Below are the code and all the weights of a small trained network. Each question names an input and a class and asks about switching units off, where a switched-off unit gives its printed mean instead of its output.

import numpy as np


def w(rows, s, z=0):
    codes = np.array(rows[::2]) - 128.0
    scale = np.full(codes.shape[1], s)
    scale[-1] = z or s
    return codes * scale


def f(y):
    return y / 2 * (1 + np.tanh(0.7978845608 * (y + 0.044715 * y**3)))


def log_softmax(a):
    a = a - a.max(-1, keepdims=True)
    return a - np.log(np.exp(a).sum(-1, keepdims=True))


def net(x, mask):
    res = np.array(x, float).reshape(1, 7) / 4 @ E
    y = f(res @ A[0][:, :-1].T + A[0][:, -1])
    res = res + np.where(mask, y, B[0][:, -1]) @ B[0][:, :-1]
    return log_softmax(res[-1] @ U[:, :-1].T + U[:, -1])


A, B = {}, {}
E = w([
[130,129,125,129,130,129],'x0',
[101,4,134,161,108,168],'x1',
[158,94,192,151,144,59],'x2',
[128,129,127,131,131,129],'x3',
[179,106,20,146,82,78],'x4',
[128,129,127,129,130,129],'x5',
[70,75,107,63,169,89],'x6',
],0.011)
A[0] = w([
[103,76,131,92,151,30,137],'N1',
[166,114,87,88,93,104,43],'N2',
[139,164,119,178,100,188,187],'N3',
[145,120,96,136,76,66,187],'N4',
[172,114,35,101,121,142,154],'N5',
[92,61,190,137,99,210,140],'N6',
[58,43,123,128,100,143,102],'N7',
[76,180,82,100,72,214,84],'N8',
[120,179,141,93,98,82,80],'N9',
[121,225,195,70,137,111,167],'N10',
[214,163,198,156,71,165,131],'N11',
[143,104,200,183,141,28,6],'N12',
[83,142,99,111,79,168,17],'N13',
[35,148,59,69,110,191,116],'N14',
[130,191,154,101,108,108,141],'N15',
[55,171,192,107,221,213,86],'N16',
[123,126,87,48,145,75,104],'N17',
[145,252,93,78,171,90,46],'N18',
[166,168,78,139,63,87,118],'N19',
[137,155,143,222,83,155,14],'N20',
[51,119,103,119,166,85,14],'N21',
[117,175,112,114,132,119,120],'N22',
[153,155,134,88,137,118,33],'N23',
[189,100,192,81,129,57,137],'N24',
[108,131,82,145,92,92,36],'N25',
[158,54,143,219,70,184,148],'N26',
[125,140,206,91,128,143,171],'N27',
[190,153,138,70,141,109,52],'N28',
[38,122,95,66,233,118,255],'N29',
[185,107,88,150,124,76,82],'N30',
],0.011,0.0053)
B[0] = w([
[131,165,162,114,118,106,201],'N1',
[114,90,158,115,138,173,158],'N2',
[172,137,139,114,112,101,208],'N3',
[137,98,145,141,191,160,205],'N4',
[154,115,175,137,155,175,216],'N5',
[137,106,79,108,167,111,230],'N6',
[148,107,80,107,123,113,207],'N7',
[77,207,146,202,117,116,208],'N8',
[116,66,90,131,103,119,161],'N9',
[139,101,103,116,161,114,255],'N10',
[137,152,175,85,81,103,233],'N11',
[49,142,135,207,95,147,202],'N12',
[107,136,109,169,90,143,146],'N13',
[94,201,140,161,146,98,216],'N14',
[128,96,91,103,149,117,188],'N15',
[125,88,148,104,154,176,250],'N16',
[164,146,124,97,113,136,175],'N17',
[115,97,80,120,118,128,233],'N18',
[147,121,130,125,136,136,206],'N19',
[110,113,148,90,53,128,173],'N20',
[79,142,132,54,11,148,146],'N21',
[111,80,99,142,136,109,156],'N22',
[110,101,100,98,94,146,134],'N23',
[88,149,139,175,139,107,207],'N24',
[107,107,145,110,122,175,149],'N25',
[160,116,77,135,125,112,250],'N26',
[133,119,124,129,168,167,210],'N27',
[93,94,80,145,96,127,152],'N28',
[165,149,161,116,102,102,248],'N29',
[113,104,180,129,154,180,185],'N30',
],0.012,0.0097)
U = w([
[113,106,174,128,160,250,87],'0',
[114,88,22,134,106,89,80],'1',
[20,181,149,248,93,113,121],'2',
[184,160,145,144,162,80,248],'3',
[159,163,178,74,38,99,87],'4',
],0.011,0.013)

Each question gives the input, the list of numbers given to net, and the class t.
The units are the neurons (one row each of A and B). Each row of codes is followed by its name. A weight is (code - 128) times the scale printed after its matrix; where a second scale follows, it is the last column's (A, B and U).
mask holds one flag per neuron, in row order. A switched-off neuron (its flag False) gives its mean, the last column of its row in B, instead of its output. The means were averaged over made-up inputs and are rounded, as every weight is.
A unit's drop is (log p(t) with every unit on - log p(t) with that unit switched off) / (log p(t) with every unit on - log p(t) with every unit switched off).
The circuit of an input: a set's keep is (log p(t) with only the set's units on - log p(t) with every unit switched off) / (log p(t) with every unit on - log p(t) with every unit switched off). Starting from the 12 units with the biggest drops (on a tie, the unit counted first), units are removed one at a time, each time the one whose removal leaves the highest keep (on an exact tie, the one counted first), for as long as the keep stays at least 0.8.
circuit, biggest first: the units of the circuit, biggest drop first
unit that matters most: the unit with the biggest drop
k most important neurons: the k neurons with the biggest drops, biggest first
drop when u is switched off: that unit's drop, to one decimal
input [2,6,-3,4,8,-1,6], class 0: unit that matters most : N5
input [-7,-6,-1,4,0,-8,7], class 4: 2 most important neurons : [N29; N21]
input [5,6,-2,1,6,-6,-2], class 0: 2 most important neurons : [N5; N30]
input [8,7,5,-4,-3,-8,7], class 1: 3 most important neurons : [N6; N7; N11]
input [-2,-7,7,5,2,0,5], class 1: 2 most important neurons : [N18; N8]
input [-3,8,7,1,-5,-1,-5], class 1: circuit, biggest first : [N6; N26]
input [2,-7,6,6,-7,-1,-2], class 0: 3 most important neurons : [N16; N27; N26]
input [-5,0,-4,-3,5,4,-7], class 4: 3 most important neurons : [N20; N11; N3]
input [2,0,-7,-7,-4,-6,3], class 2: 2 most important neurons : [N8; N14]
input [4,-3,3,-3,0,1,7], class 4: circuit, biggest first : [N21; N29]
input [-4,-5,-1,1,8,4,-8], class 0: 3 most important neurons : [N4; N30; N5]
input [8,2,7,-6,6,3,-7], class 2: 2 most important neurons : [N12; N16]
input [0,6,-7,-5,4,-5,-6], class 2: 2 most important neurons : [N8; N13]
input [2,3,-7,3,1,-5,-6], class 2: circuit, biggest first : [N8]
input [0,-2,5,-2,-6,7,8], class 4: 4 most important neurons : [N29; N21; N1; N4]
input [-8,-7,-3,5,6,4,-7], class 1: 2 most important neurons : [N18; N22]
input [-6,-5,3,0,-8,8,-5], class 0: drop when N27 is switched off : 0.1
input [5,-5,4,-2,2,-2,4], class 1: drop when N9 is switched off : 0.4
input [6,-5,-8,8,-5,8,0], class 2: drop when N8 is switched off : 1.4
input [7,2,-5,4,7,1,-7], class 0: circuit, biggest first : [N5]
